Below is a small trained network, with its code and all its weights. Each question gives an input and a class and asks what happens when units are switched off, that is, made to give their printed mean instead of their output.

import numpy as np


def w(rows, s, z=0):
    codes = np.array(rows[::2]) - 128.0
    scale = np.full(codes.shape[1], s)
    scale[-1] = z or s
    return codes * scale


def f(y):
    return np.maximum(y, 0)


def log_softmax(a):
    a = a - a.max(-1, keepdims=True)
    return a - np.log(np.exp(a).sum(-1, keepdims=True))


def net(x, mask):
    res = np.array(x, float).reshape(1, 7) / 4 @ E
    y = f(res @ A[0][:, :-1].T + A[0][:, -1])
    res = res + np.where(mask, y, B[0][:, -1]) @ B[0][:, :-1]
    return log_softmax(res[-1] @ U[:, :-1].T + U[:, -1])


A, B = {}, {}
E = w([
[150,194,129,254],'x0',
[128,129,129,128],'x1',
[98,10,116,213],'x2',
[129,128,128,127],'x3',
[127,129,129,128],'x4',
[20,154,8,121],'x5',
[34,168,222,129],'x6',
],0.0094)
A[0] = w([
[230,128,44,96,208],'neuron 0',
[113,215,99,218,2],'neuron 1',
[106,145,203,87,129],'neuron 2',
[47,160,77,152,84],'neuron 3',
[63,141,102,128,121],'neuron 4',
[153,158,122,162,121],'neuron 5',
[119,241,145,75,28],'neuron 6',
[150,203,126,76,71],'neuron 7',
[141,186,142,6,160],'neuron 8',
[136,153,120,194,57],'neuron 9',
[36,167,215,130,121],'neuron 10',
[173,98,170,124,80],'neuron 11',
[107,39,93,21,112],'neuron 12',
[181,77,235,165,99],'neuron 13',
[119,57,142,36,90],'neuron 14',
[173,165,126,193,119],'neuron 15',
[120,24,133,207,117],'neuron 16',
[129,164,136,216,189],'neuron 17',
[102,54,142,147,28],'neuron 18',
[102,194,56,86,79],'neuron 19',
[77,2,179,73,211],'neuron 20',
[75,139,70,120,93],'neuron 21',
[131,120,204,137,85],'neuron 22',
[182,104,179,140,123],'neuron 23',
[196,203,149,78,94],'neuron 24',
[251,206,177,99,64],'neuron 25',
[198,145,70,139,175],'neuron 26',
[97,15,152,190,119],'neuron 27',
],0.012,0.0018)
B[0] = w([
[90,46,223,173,214],'neuron 0',
[107,146,132,81,206],'neuron 1',
[158,99,131,117,195],'neuron 2',
[201,116,86,116,202],'neuron 3',
[166,81,80,151,182],'neuron 4',
[92,127,156,61,164],'neuron 5',
[110,130,146,190,209],'neuron 6',
[112,175,151,173,186],'neuron 7',
[89,165,130,144,222],'neuron 8',
[105,134,106,68,177],'neuron 9',
[137,10,218,114,224],'neuron 10',
[199,140,53,115,184],'neuron 11',
[78,146,121,80,237],'neuron 12',
[171,120,77,104,247],'neuron 13',
[95,146,95,55,214],'neuron 14',
[94,173,122,66,193],'neuron 15',
[94,162,146,158,233],'neuron 16',
[99,160,162,2,206],'neuron 17',
[116,159,142,155,182],'neuron 18',
[157,111,85,158,198],'neuron 19',
[110,172,142,118,245],'neuron 20',
[194,105,52,154,188],'neuron 21',
[167,95,80,161,188],'neuron 22',
[169,123,88,91,199],'neuron 23',
[152,157,124,185,202],'neuron 24',
[142,136,91,144,233],'neuron 25',
[118,72,228,99,184],'neuron 26',
[133,186,148,234,233],'neuron 27',
],0.0094,0.012)
U = w([
[107,183,135,10,82],'0',
[145,177,143,188,252],'1',
[230,82,62,116,44],'2',
[145,12,211,114,101],'3',
],0.013,0.0045)

Each question gives the input, the list of numbers given to net, and the class t.
The units are the neurons (one row each of A and B). Each row of codes is followed by its name. A weight is (code - 128) times the scale printed after its matrix; where a second scale follows, it is the last column's (A, B and U).
mask holds one flag per neuron, in row order. A switched-off neuron (its flag False) gives its mean, the last column of its row in B, instead of its output. The means were averaged over made-up inputs and are rounded, as every weight is.
A unit's drop is (log p(t) with every unit on - log p(t) with that unit switched off) / (log p(t) with every unit on - log p(t) with every unit switched off).
The circuit of an input: a set's keep is (log p(t) with only the set's units on - log p(t) with every unit switched off) / (log p(t) with every unit on - log p(t) with every unit switched off). Starting from the 12 units with the biggest drops (on a tie, the unit counted first), units are removed one at a time, each time the one whose removal leaves the highest keep (on an exact tie, the one counted first), for as long as the keep stays at least 0.8.
units of the circuit, in order: the units of the circuit, biggest drop first
most important unit: the unit with the biggest drop
top k neurons: the k neurons with the biggest drops, biggest first
drop of u: that unit's drop, to one decimal
input [-5,5,5,-4,4,-1,-6], class 3: units of the circuit, in order => neuron 0
input [-5,-1,-8,-2,2,-7,4], class 1: top 4 neurons => neuron 8; neuron 7; neuron 6; neuron 24
input [8,-2,-8,-1,1,-8,2], class 0: top 4 neurons => neuron 17; neuron 15; neuron 5; neuron 27
input [-3,-3,4,1,0,4,-2], class 1: units of the circuit, in order => neuron 13; neuron 17; neuron 10
input [-5,-5,5,-4,-8,-4,-1], class 0: units of the circuit, in order => neuron 14; neuron 20
input [-8,-4,5,-4,1,-7,-6], class 0: top 3 neurons => neuron 12; neuron 14; neuron 20
input [-5,-3,-3,-8,-7,7,0], class 2: top 2 neurons => neuron 21; neuron 19
input [0,-4,-5,7,4,3,-7], class 3: top 3 neurons => neuron 0; neuron 26; neuron 27
input [5,7,-8,-2,-1,-6,-8], class 1: top 2 neurons => neuron 24; neuron 25
input [1,-7,-7,1,6,2,-7], class 1: top 3 neurons => neuron 10; neuron 24; neuron 7
input [-5,-3,5,1,-1,2,-5], class 0: top 2 neurons => neuron 12; neuron 10
input [5,4,-4,-2,2,3,-2], class 0: top 3 neurons => neuron 27; neuron 1; neuron 17
input [-6,4,-2,5,0,-8,-3], class 2: top 2 neurons => neuron 11; neuron 17
input [7,-8,3,5,6,2,-8], class 3: units of the circuit, in order => neuron 26
input [-1,-5,-6,5,-5,6,-7], class 3: top 2 neurons => neuron 0; neuron 26
input [3,4,-3,7,8,4,-2], class 2: top 3 neurons => neuron 27; neuron 19; neuron 16
input [4,5,8,2,-7,3,-8], class 1: top 3 neurons => neuron 27; neuron 10; neuron 16
input [-7,-1,7,-1,0,-8,-4], class 2: drop of neuron 8 => 0.3
input [5,7,2,-7,-3,-5,6], class 3: drop of neuron 26 => -0.2
input [5,1,5,3,7,-3,4], class 0: most important unit => neuron 17
input [0,7,-2,-6,-7,7,-4], class 2: drop of neuron 4 => 0.0
